Here is a tiny trained network, its code and every weight. The questions are about switching its units off for an input and a class, where a switched-off unit gives its printed mean instead of its output.

import numpy as np


def w(rows, s, z=0):
    codes = np.array(rows[::2]) - 128.0
    scale = np.full(codes.shape[1], s)
    scale[-1] = z or s
    return codes * scale


def f(y):
    return np.maximum(y, 0)


def log_softmax(a):
    a = a - a.max(-1, keepdims=True)
    return a - np.log(np.exp(a).sum(-1, keepdims=True))


def net(x, mask):
    res = np.array(x, float).reshape(1, 3) / 4 @ E
    y = f(res @ A[0][:, :-1].T + A[0][:, -1])
    res = res + np.where(mask, y, B[0][:, -1]) @ B[0][:, :-1]
    return log_softmax(res[-1] @ U[:, :-1].T + U[:, -1])


A, B = {}, {}
E = w([
[158,140,250,62],'x0',
[208,209,142,246],'x1',
[217,25,143,186],'x2',
],0.011)
A[0] = w([
[122,132,102,141,91],'neuron 1',
[148,130,199,90,143],'neuron 2',
[98,196,91,91,69],'neuron 3',
[151,165,146,164,251],'neuron 4',
[155,94,116,149,159],'neuron 5',
[98,181,126,107,176],'neuron 6',
[91,151,58,143,113],'neuron 7',
[162,17,159,181,114],'neuron 8',
[146,174,210,87,101],'neuron 9',
[99,71,134,60,34],'neuron 10',
[183,62,138,145,92],'neuron 11',
[171,81,130,139,84],'neuron 12',
[83,130,54,176,158],'neuron 13',
[117,69,131,74,85],'neuron 14',
[111,113,93,153,86],'neuron 15',
[132,94,73,151,81],'neuron 16',
[157,108,76,129,105],'neuron 17',
[167,149,207,90,68],'neuron 18',
[77,248,134,112,105],'neuron 19',
[81,93,96,91,95],'neuron 20',
[145,171,111,178,163],'neuron 21',
[171,82,140,128,52],'neuron 22',
[145,168,125,197,86],'neuron 23',
[144,144,69,127,87],'neuron 24',
[149,88,130,160,76],'neuron 25',
[182,205,159,153,68],'neuron 26',
[96,95,121,117,220],'neuron 27',
[122,126,195,115,63],'neuron 28',
[149,211,135,164,60],'neuron 29',
[105,78,112,85,101],'neuron 30',
[112,124,76,134,69],'neuron 31',
[59,87,152,122,216],'neuron 32',
[164,70,127,138,143],'neuron 33',
[168,171,163,174,54],'neuron 34',
],0.017,0.012)
B[0] = w([
[146,168,119,77,144],'neuron 1',
[198,157,144,110,223],'neuron 2',
[28,185,197,108,200],'neuron 3',
[180,11,101,217,245],'neuron 4',
[94,80,182,117,188],'neuron 5',
[90,70,197,140,222],'neuron 6',
[177,206,172,79,203],'neuron 7',
[69,157,177,129,243],'neuron 8',
[191,188,150,84,219],'neuron 9',
[89,194,36,172,205],'neuron 10',
[59,180,174,100,201],'neuron 11',
[42,180,158,101,174],'neuron 12',
[213,140,164,84,235],'neuron 13',
[130,143,32,181,204],'neuron 14',
[198,218,97,35,157],'neuron 15',
[159,184,119,37,171],'neuron 16',
[152,190,134,81,162],'neuron 17',
[201,208,94,67,199],'neuron 18',
[22,126,212,120,249],'neuron 19',
[124,126,61,178,206],'neuron 20',
[133,113,93,168,213],'neuron 21',
[65,198,135,90,162],'neuron 22',
[115,139,67,148,196],'neuron 23',
[176,228,108,60,158],'neuron 24',
[49,152,115,82,162],'neuron 25',
[112,142,37,162,197],'neuron 26',
[194,85,128,213,230],'neuron 27',
[185,255,86,26,168],'neuron 28',
[83,157,54,155,189],'neuron 29',
[112,134,66,173,201],'neuron 30',
[154,225,110,82,159],'neuron 31',
[145,51,99,204,249],'neuron 32',
[62,141,192,137,200],'neuron 33',
[106,175,54,159,183],'neuron 34',
],0.0088,0.014)
U = w([
[128,138,31,177,60],'0',
[45,148,217,83,99],'1',
[243,167,128,9,115],'2',
[218,38,191,200,252],'3',
[144,34,113,14,23],'4',
[148,7,116,7,22],'5',
],0.019,0.021)

Each question gives the input, the list of numbers given to net, and the class t.
The units are the neurons (one row each of A and B). Each row of codes is followed by its name. A weight is (code - 128) times the scale printed after its matrix; where a second scale follows, it is the last column's (A, B and U).
mask holds one flag per neuron, in row order. A switched-off neuron (its flag False) gives its mean, the last column of its row in B, instead of its output. The means were averaged over made-up inputs and are rounded, as every weight is.
A unit's drop is (log p(t) with every unit on - log p(t) with that unit switched off) / (log p(t) with every unit on - log p(t) with every unit switched off).
The circuit of an input: a set's keep is (log p(t) with only the set's units on - log p(t) with every unit switched off) / (log p(t) with every unit on - log p(t) with every unit switched off). Starting from the 12 units with the biggest drops (on a tie, the unit counted first), units are removed one at a time, each time the one whose removal leaves the highest keep (on an exact tie, the one counted first), for as long as the keep stays at least 0.8.
circuit, biggest first: the units of the circuit, biggest drop first
top k neurons: the k neurons with the biggest drops, biggest first
drop of u: that unit's drop, to one decimal
input [-6,3,-6], class 1: circuit, biggest first -> [neuron 19]
input [4,4,3], class 0: top 3 neurons -> [neuron 13; neuron 26; neuron 4]
input [4,4,-3], class 0: top 2 neurons -> [neuron 26; neuron 13]
input [-7,-2,-6], class 2: top 2 neurons -> [neuron 13; neuron 7]
input [0,0,3], class 3: top 2 neurons -> [neuron 19; neuron 3]
input [8,1,-7], class 2: top 2 neurons -> [neuron 18; neuron 9]
input [4,-6,7], class 1: top 4 neurons -> [neuron 8; neuron 11; neuron 33; neuron 4]
input [8,-8,3], class 0: top 2 neurons -> [neuron 10; neuron 14]
input [-6,7,-8], class 1: top 2 neurons -> [neuron 19; neuron 3]
input [5,-5,0], class 0: top 4 neurons -> [neuron 10; neuron 14; neuron 13; neuron 32]
input [8,7,7], class 2: top 3 neurons -> [neuron 18; neuron 9; neuron 2]
input [0,8,8], class 0: top 3 neurons -> [neuron 4; neuron 26; neuron 34]
input [1,-5,2], class 0: drop of neuron 10 -> 0.2
input [6,7,-2], class 0: circuit, biggest first -> [neuron 26]
input [3,8,8], class 0: drop of neuron 23 -> 0.3
input [-2,0,-7], class 1: drop of neuron 9 -> 0.0
